Below is a small trained network, with its code and all its weights. Each question gives an input and a target symbol and asks what happens when units are switched off, that is, made to give their printed mean instead of their output.

import numpy as np


def w(rows, s, z=0):
    codes = np.array(rows[::2]) - 128.0
    scale = np.full(codes.shape[1], s)
    scale[-1] = z or s
    return codes * scale


def norm(h):
    return h / np.sqrt((h * h).mean(-1, keepdims=True) + 1e-5)


def softmax(a):
    e = np.exp(a - a.max(-1, keepdims=True))
    return e / e.sum(-1, keepdims=True)


def log_softmax(a):
    a = a - a.max(-1, keepdims=True)
    return a - np.log(np.exp(a).sum(-1, keepdims=True))


def net(x, mask):
    ids = ['ΓΨΩβδεζημξστ'.index(c) for c in x.split()]
    T = len(ids)
    res = E[ids] + P[:T]
    u = 0
    for l in range(2):
        r = norm(res)
        for j in range(3):
            rows = slice(2 * j, 2 * j + 2)
            q, k, v = (r @ M[l][rows].T for M in (Q, K, V))
            z = softmax(np.where(np.tri(T) > 0, q @ k.T / 2**0.5, -1e9)) @ v
            o = O[l][rows]
            res = res + np.where(mask[u + j], z, o[:, -1]) @ o[:, :-1]
        u += 3
    return log_softmax(norm(res)[-1] @ U[:, :-1].T + U[:, -1])


Q, K, V, O = {}, {}, {}, {}
E = w([
[109,116,104,114,157,153,141,170,73,134,83],'Γ',
[124,70,85,130,177,162,99,149,117,164,96],'Ψ',
[203,114,151,115,176,111,60,4,107,37,90],'Ω',
[147,152,75,111,121,135,193,218,133,157,142],'β',
[106,65,102,120,187,147,113,203,116,95,104],'δ',
[108,110,110,108,186,131,172,142,59,102,134],'ε',
[126,121,103,100,145,148,181,76,95,168,135],'ζ',
[151,147,148,84,143,147,199,136,112,80,88],'η',
[168,175,101,25,111,99,123,154,118,142,140],'μ',
[142,26,137,90,80,78,126,115,97,131,138],'ξ',
[107,109,165,44,87,183,125,132,120,112,180],'σ',
[175,195,173,136,141,165,81,123,124,133,188],'τ',
],0.013)
P = w([
[84,145,183,111,164,121,180,192,120,254,152],'0',
[106,136,156,111,169,114,165,175,116,228,140],'1',
[107,148,161,120,151,115,162,157,117,192,134],'2',
[110,142,138,127,149,127,162,149,95,165,117],'3',
[117,142,126,131,144,137,157,126,89,152,110],'4',
[121,137,108,138,146,145,145,114,82,135,106],'5',
[125,134,97,140,137,159,137,107,76,118,96],'6',
[122,127,79,141,129,164,121,91,64,104,78],'7',
[136,113,75,138,119,168,109,80,55,94,77],'8',
[138,114,60,140,110,183,92,78,35,70,76],'9',
],0.0077)
Q[0] = w([
[68,119,137,192,109,77,68,113,152,139,176],'0.h0',
[183,187,145,134,155,121,158,120,117,82,149],'0.h0',
[126,165,227,119,134,100,155,77,185,122,156],'0.h1',
[137,141,110,124,85,45,102,130,222,90,71],'0.h1',
[116,94,189,254,129,133,151,87,190,88,135],'0.h2',
[168,91,43,68,175,170,179,165,40,143,93],'0.h2',
],0.0093)
K[0] = w([
[137,99,180,178,188,83,133,141,180,161,128],'0.h0',
[192,255,143,156,89,169,131,123,104,133,181],'0.h0',
[92,143,190,132,154,102,102,166,201,173,123],'0.h1',
[20,99,130,158,159,119,189,190,132,232,142],'0.h1',
[121,159,110,118,133,103,222,215,173,219,129],'0.h2',
[164,139,102,87,75,148,21,61,87,42,123],'0.h2',
],0.009)
V[0] = w([
[91,51,122,170,128,136,165,121,108,167,113],'0.h0',
[64,100,104,75,133,107,64,121,119,133,115],'0.h0',
[128,93,52,138,155,140,144,146,191,132,26],'0.h1',
[61,137,82,179,175,87,146,104,83,160,193],'0.h1',
[215,196,41,37,162,2,101,139,136,143,89],'0.h2',
[107,149,109,47,133,233,148,120,118,126,170],'0.h2',
],0.0069)
O[0] = w([
[186,221,156,92,92,118,178,143,133,85,142,106],'0.h0',
[85,109,138,89,143,82,164,90,121,176,235,163],'0.h0',
[211,85,104,210,146,116,135,99,61,135,124,109],'0.h1',
[111,169,125,168,141,253,130,90,86,84,226,123],'0.h1',
[23,89,71,190,119,133,114,116,68,216,117,254],'0.h2',
[137,44,79,10,110,143,99,106,193,136,120,188],'0.h2',
],0.0065,0.0089)
Q[1] = w([
[82,98,71,134,107,141,176,142,21,169,125],'1.h0',
[56,104,113,2,89,172,76,150,76,166,103],'1.h0',
[199,166,120,222,162,75,97,94,97,158,87],'1.h1',
[252,113,41,90,126,206,141,136,101,161,116],'1.h1',
[75,179,178,137,176,76,106,118,147,134,90],'1.h2',
[106,130,192,154,14,113,118,103,237,88,145],'1.h2',
],0.0085)
K[1] = w([
[145,132,79,95,136,148,49,103,72,163,73],'1.h0',
[135,102,136,184,153,96,13,24,143,66,91],'1.h0',
[128,120,55,235,182,144,179,222,181,74,110],'1.h1',
[66,44,49,142,78,97,197,66,172,1,123],'1.h1',
[195,167,190,98,152,113,208,185,192,204,179],'1.h2',
[91,240,215,159,228,134,89,142,189,185,121],'1.h2',
],0.0073)
V[1] = w([
[131,98,82,90,74,74,238,157,122,116,143],'1.h0',
[88,163,91,134,110,215,79,214,138,137,134],'1.h0',
[99,68,172,136,223,93,106,151,109,63,133],'1.h1',
[144,153,159,96,175,117,133,2,99,137,48],'1.h1',
[168,157,106,157,193,140,102,148,153,140,46],'1.h2',
[185,105,166,116,112,34,172,147,104,162,130],'1.h2',
],0.0089)
O[1] = w([
[103,50,135,198,48,182,64,195,175,95,206,72],'1.h0',
[82,202,214,180,161,65,18,38,179,98,71,204],'1.h0',
[63,91,199,114,234,35,45,254,85,48,185,69],'1.h1',
[91,119,254,220,132,213,177,113,238,163,164,94],'1.h1',
[171,186,134,49,137,216,29,174,129,172,46,4],'1.h2',
[177,100,226,163,77,93,96,47,112,105,88,161],'1.h2',
],0.0072,0.0039)
U = w([
[89,165,196,116,93,199,101,110,66,118,137,66],'Γ',
[220,115,157,153,187,191,100,89,66,185,161,126],'Ψ',
[108,107,240,116,196,115,178,157,125,198,115,69],'Ω',
[214,177,40,140,52,147,109,115,110,91,51,174],'β',
[161,118,113,130,175,54,51,213,96,87,122,201],'δ',
[62,186,93,148,208,162,128,123,139,47,233,150],'ε',
[123,179,85,178,152,231,177,54,209,115,192,100],'ζ',
[149,53,220,152,114,170,101,181,165,162,18,187],'η',
[26,34,65,127,167,114,111,91,140,220,93,1],'μ',
[133,93,183,216,74,53,140,71,125,86,156,218],'ξ',
[131,47,111,34,141,106,157,113,254,89,154,123],'σ',
[89,212,170,95,192,70,105,67,215,115,57,215],'τ',
],0.0068,0.0021)

Each question gives the input, a string of symbols that net reads in full, and the target symbol t.
The units are the heads (2 rows each of Q, K, V and O). Each row of codes is followed by its name. A weight is (code - 128) times the scale printed after its matrix; where a second scale follows, it is the last column's (O and U).
mask holds one flag per head, layer by layer. A switched-off head (its flag False) gives its mean, the last column of its rows in O, instead of its output. The means were averaged over made-up inputs and are rounded, as every weight is.
A unit's drop is (log p(t) with every unit on - log p(t) with that unit switched off) / (log p(t) with every unit on - log p(t) with every unit switched off).
The circuit of an input: a set's keep is (log p(t) with only the set's units on - log p(t) with every unit switched off) / (log p(t) with every unit on - log p(t) with every unit switched off). Starting from all 6 units, units are removed one at a time, each time the one whose removal leaves the highest keep (on an exact tie, the one counted first), for as long as the keep stays at least 0.8.
circuit, biggest first: the units of the circuit, biggest drop first
most important unit: the unit with the biggest drop
heads that matter: for each layer, one digit per head in row order, 1 if its drop is at least 0.15 and else 0, layers parted by /
input Ω μ ε, target Ω: most important unit	1.h1
input τ τ Ψ δ τ δ δ, target τ: circuit, biggest first	1.h0, 0.h0
input Ω μ ε Ψ, target Ω: circuit, biggest first	1.h1, 0.h0
input μ μ Ψ ζ τ ξ τ Ψ Ψ β, target β: circuit, biggest first	0.h0, 0.h2
input β μ ζ Ω μ β μ μ Ω, target μ: heads that matter	101 / 000
input μ μ μ μ μ μ τ, target τ: heads that matter	110 / 100
input μ δ τ Ψ Ψ, target τ: circuit, biggest first	1.h0, 0.h0
input ξ μ ε δ β, target δ: heads that matter	001 / 010
input δ Ω σ τ, target Ω: circuit, biggest first	1.h1, 0.h2, 1.h0, 0.h1
input μ Ω β Γ ξ σ ξ η β δ, target ξ: heads that matter	101 / 001
input μ ε ξ Γ, target ξ: heads that matter	000 / 001
input Ψ β β, target β: circuit, biggest first	1.h1, 0.h0
input τ ε Ψ, target τ: circuit, biggest first	1.h0, 0.h0
input σ μ Γ, target σ: most important unit	0.h2
input μ ξ Ψ, target ξ: circuit, biggest first	1.h2, 0.h0
input ζ Ψ ξ ε β ζ Γ Ψ Ψ δ, target δ: heads that matter	011 / 010
input Ω Ω Ψ, target Ω: heads that matter	000 / 010
input μ Γ ε Ψ, target ε: heads that matter	110 / 000
input Ω β Γ, target Ω: heads that matter	010 / 010
input Γ μ μ σ μ μ, target σ: most important unit	0.h2
